[[145 134 112 115 119 146 116 125]
 [123  99 142 155 132 112 136 134]
 [129 130 149 129 127 117 104 128]
 [142 126 119 114 100 144 126 115]
 [123 154 111 115 138 135 127 140]
 [112 153 117 117 148 115 149 116]]
->
[[145 112 119 116]
 [123 142 132 136]
 [129 149 127 104]
 [142 119 100 126]
 [123 111 138 127]
 [112 117 148 149]]

[[154 127 118 128 128 134 136 122 126 135 136 142 133 119]
 [108 139 131 128 115 126 128 133 114 122 127 121 130 127]]
->
[[154 118 128 136 126 136 133]
 [108 131 115 128 114 127 130]]

[[123 136 137 139 123 131]
 [119 151 143 151 114 129]
 [139 106 109 101 142 124]
 [121 142 139 144 120 131]]
->
[[123 137 123]
 [119 143 114]
 [139 109 142]
 [121 139 120]]

[[137 121 121 126 130 128 107]
 [137 116 126 142 143 137 106]
 [117 125 124 114 120 121 136]
 [128 135 136 125 127 128 125]
 [120 122 126 120 126 123 132]
 [123 123 126 128 130 130 129]
 [131 125 137 138 142 134 115]
 [121 129 129 125 127 131 130]
 [129 132 131 125 126 127 126]
 [127 130 125 121 121 123 132]
 [123 131 126 122 120 123 143]]
->
[[137 121 130 107]
 [137 126 143 106]
 [117 124 120 136]
 [128 136 127 125]
 [120 126 126 132]
 [123 126 130 129]
 [131 137 142 115]
 [121 129 127 130]
 [129 131 126 126]
 [127 125 121 132]
 [123 126 120 143]]

[[151 144]
 [127 120]]
->
[[151]
 [127]]

[[122 130 136 145]
 [109 121 151 135]
 [127 148 108 123]
 [132 107 136 143]
 [116 112 121 125]
 [106 153 112 130]
 [149 142 109 130]]
->
[[122 136]
 [109 151]
 [127 108]
 [132 136]
 [116 121]
 [106 112]
 [149 109]]
---
[[147 129 145 144 148 130 113]
 [136 125 119 128 110 144 143]
 [111 130 151 114 152 116 112]]
->
[[113 147 129 145 144 148 130]
 [143 136 125 119 128 110 144]
 [112 111 130 151 114 152 116]]

[[109 129 123 121]
 [132 150 134 133]
 [125 117 134 153]]
->
[[121 109 129 123]
 [133 132 150 134]
 [153 125 117 134]]

[[114 131 144 146 149]
 [146 117 116 109 114]
 [144 118 117 115 109]
 [128 149 121 118 109]
 [132 119 146 139 149]]
->
[[149 114 131 144 146]
 [114 146 117 116 109]
 [109 144 118 117 115]
 [109 128 149 121 118]
 [149 132 119 146 139]]

[[128 136 133 140 131 131 131 128 139 131]
 [130 129 130 145 130 139 130 128 139 142]
 [128 128 131 149 129 133 129 131 140 136]]
->
[[131 128 136 133 140 131 131 131 128 139]
 [142 130 129 130 145 130 139 130 128 139]
 [136 128 128 131 149 129 133 129 131 140]]

[[141 123]
 [132 127]
 [140 123]
 [153 118]
 [132 127]]
->
[[123 141]
 [127 132]
 [123 140]
 [118 153]
 [127 132]]

[[131 121 147 123 146 111 135 139 122 142]
 [110 135 123 109 145 151 146 135 156 117]
 [140 132 117 143 124 133 142 139 131 120]
 [134 131 122 129 126 142 101 101 120 113]
 [151 103 118 141 153 146 149 124 128 119]]
->
[[142 131 121 147 123 146 111 135 139 122]
 [117 110 135 123 109 145 151 146 135 156]
 [120 140 132 117 143 124 133 142 139 131]
 [113 134 131 122 129 126 142 101 101 120]
 [119 151 103 118 141 153 146 149 124 128]]
---
[[114 130 125 129 113 118 124 117 129 114 130 130 121]
 [127 140 121 141 134 119 123 121 144 127 144 143 124]
 [103 131 139 134 109 118 136 112 133 112 129 133 138]]
->
[[114 130 125 129 113 118 124 117 129 114 130 130 121]
 [103 131 139 134 109 118 136 112 133 112 129 133 138]
 [127 140 121 141 134 119 123 121 144 127 144 143 124]]

[[135 112 136 125 148 127]
 [104 143 121 132 151 119]
 [127 109 144 110 153 125]
 [107 113 117 132 145 116]
 [130 108 144 131 123 124]
 [107 104 107 130 122 152]
 [126 141 139 135 114 126]
 [113 128 110 121 145 148]
 [139 123 121 140 115 115]
 [149 135 128 144 105 102]
 [118 147 112 122 106 128]]
->
[[107 104 107 130 122 152]
 [130 108 144 131 123 124]
 [127 109 144 110 153 125]
 [135 112 136 125 148 127]
 [107 113 117 132 145 116]
 [139 123 121 140 115 115]
 [113 128 110 121 145 148]
 [149 135 128 144 105 102]
 [126 141 139 135 114 126]
 [104 143 121 132 151 119]
 [118 147 112 122 106 128]]

[[120 100 152 124]
 [141 117 147 109]
 [116 129 115 131]
 [114 123 124 146]
 [143 121 147 109]
 [111 112 144 148]
 [114 115 144 151]]
->
[[120 100 152 124]
 [111 112 144 148]
 [114 115 144 151]
 [141 117 147 109]
 [143 121 147 109]
 [114 123 124 146]
 [116 129 115 131]]

[[114 119 127 145 129 117 124 128 145 136 149 144]
 [114 113 149 150 125 100 104 115 142 136 149 131]
 [114 118 121 140 107 134 154 135 121 143 129 153]
 [116 129 114 143 135 129 136 144 145 137 146 143]
 [142 153 110 115 148 141 116 117 118 109 139 111]
 [117 127 116 141 136 130 139 146 141 135 142 138]]
->
[[114 113 149 150 125 100 104 115 142 136 149 131]
 [114 118 121 140 107 134 154 135 121 143 129 153]
 [114 119 127 145 129 117 124 128 145 136 149 144]
 [117 127 116 141 136 130 139 146 141 135 142 138]
 [116 129 114 143 135 129 136 144 145 137 146 143]
 [142 153 110 115 148 141 116 117 118 109 139 111]]

[[128 116 107 101  99 153 146 135 131 141 147 107 147 114]
 [122 126 121 117 117 137 132 127 134 137 137 121 130 132]
 [124 141 147 149 147 114 121 129 121 117 117 137 123 127]
 [145 121 132 141 147 107 109 114 135 127 121 139 117 137]]
->
[[128 116 107 101  99 153 146 135 131 141 147 107 147 114]
 [145 121 132 141 147 107 109 114 135 127 121 139 117 137]
 [122 126 121 117 117 137 132 127 134 137 137 121 130 132]
 [124 141 147 149 147 114 121 129 121 117 117 137 123 127]]

[[137 156]
 [106 102]
 [148 143]
 [130 109]
 [148 134]
 [131 151]
 [112 149]
 [134 120]
 [104 133]
 [156 152]]
->
[[106 102]
 [130 109]
 [134 120]
 [104 133]
 [148 134]
 [148 143]
 [112 149]
 [131 151]
 [156 152]
 [137 156]]

[[142 136 125 138]
 [121 112 111 113]
 [153 142 122 127]
 [106 115 141 135]
 [110 116 134 136]
 [109 113 122 110]
 [149 143 131 139]
 [112 109 116 108]
 [118 105 123 135]
 [127 130 140 136]
 [145 139 131 136]
 [122 127 140 136]]
->
[[118 105 123 135]
 [112 109 116 108]
 [121 112 111 113]
 [109 113 122 110]
 [106 115 141 135]
 [110 116 134 136]
 [122 127 140 136]
 [127 130 140 136]
 [142 136 125 138]
 [145 139 131 136]
 [153 142 122 127]
 [149 143 131 139]]

[[112 128 131 123 119 119 134 126 129 144  98 110 139]
 [114 136 135 129 119 112 140 120 135 144 101 114 130]
 [115 135 133 128 119 117 140 122 135 149 103 114 132]
 [116 126 130 122 122 124 138 127 128 143 100 104 142]]
->
[[116 126 130 122 122 124 138 127 128 143 100 104 142]
 [112 128 131 123 119 119 134 126 129 144  98 110 139]
 [115 135 133 128 119 117 140 122 135 149 103 114 132]
 [114 136 135 129 119 112 140 120 135 144 101 114 130]]
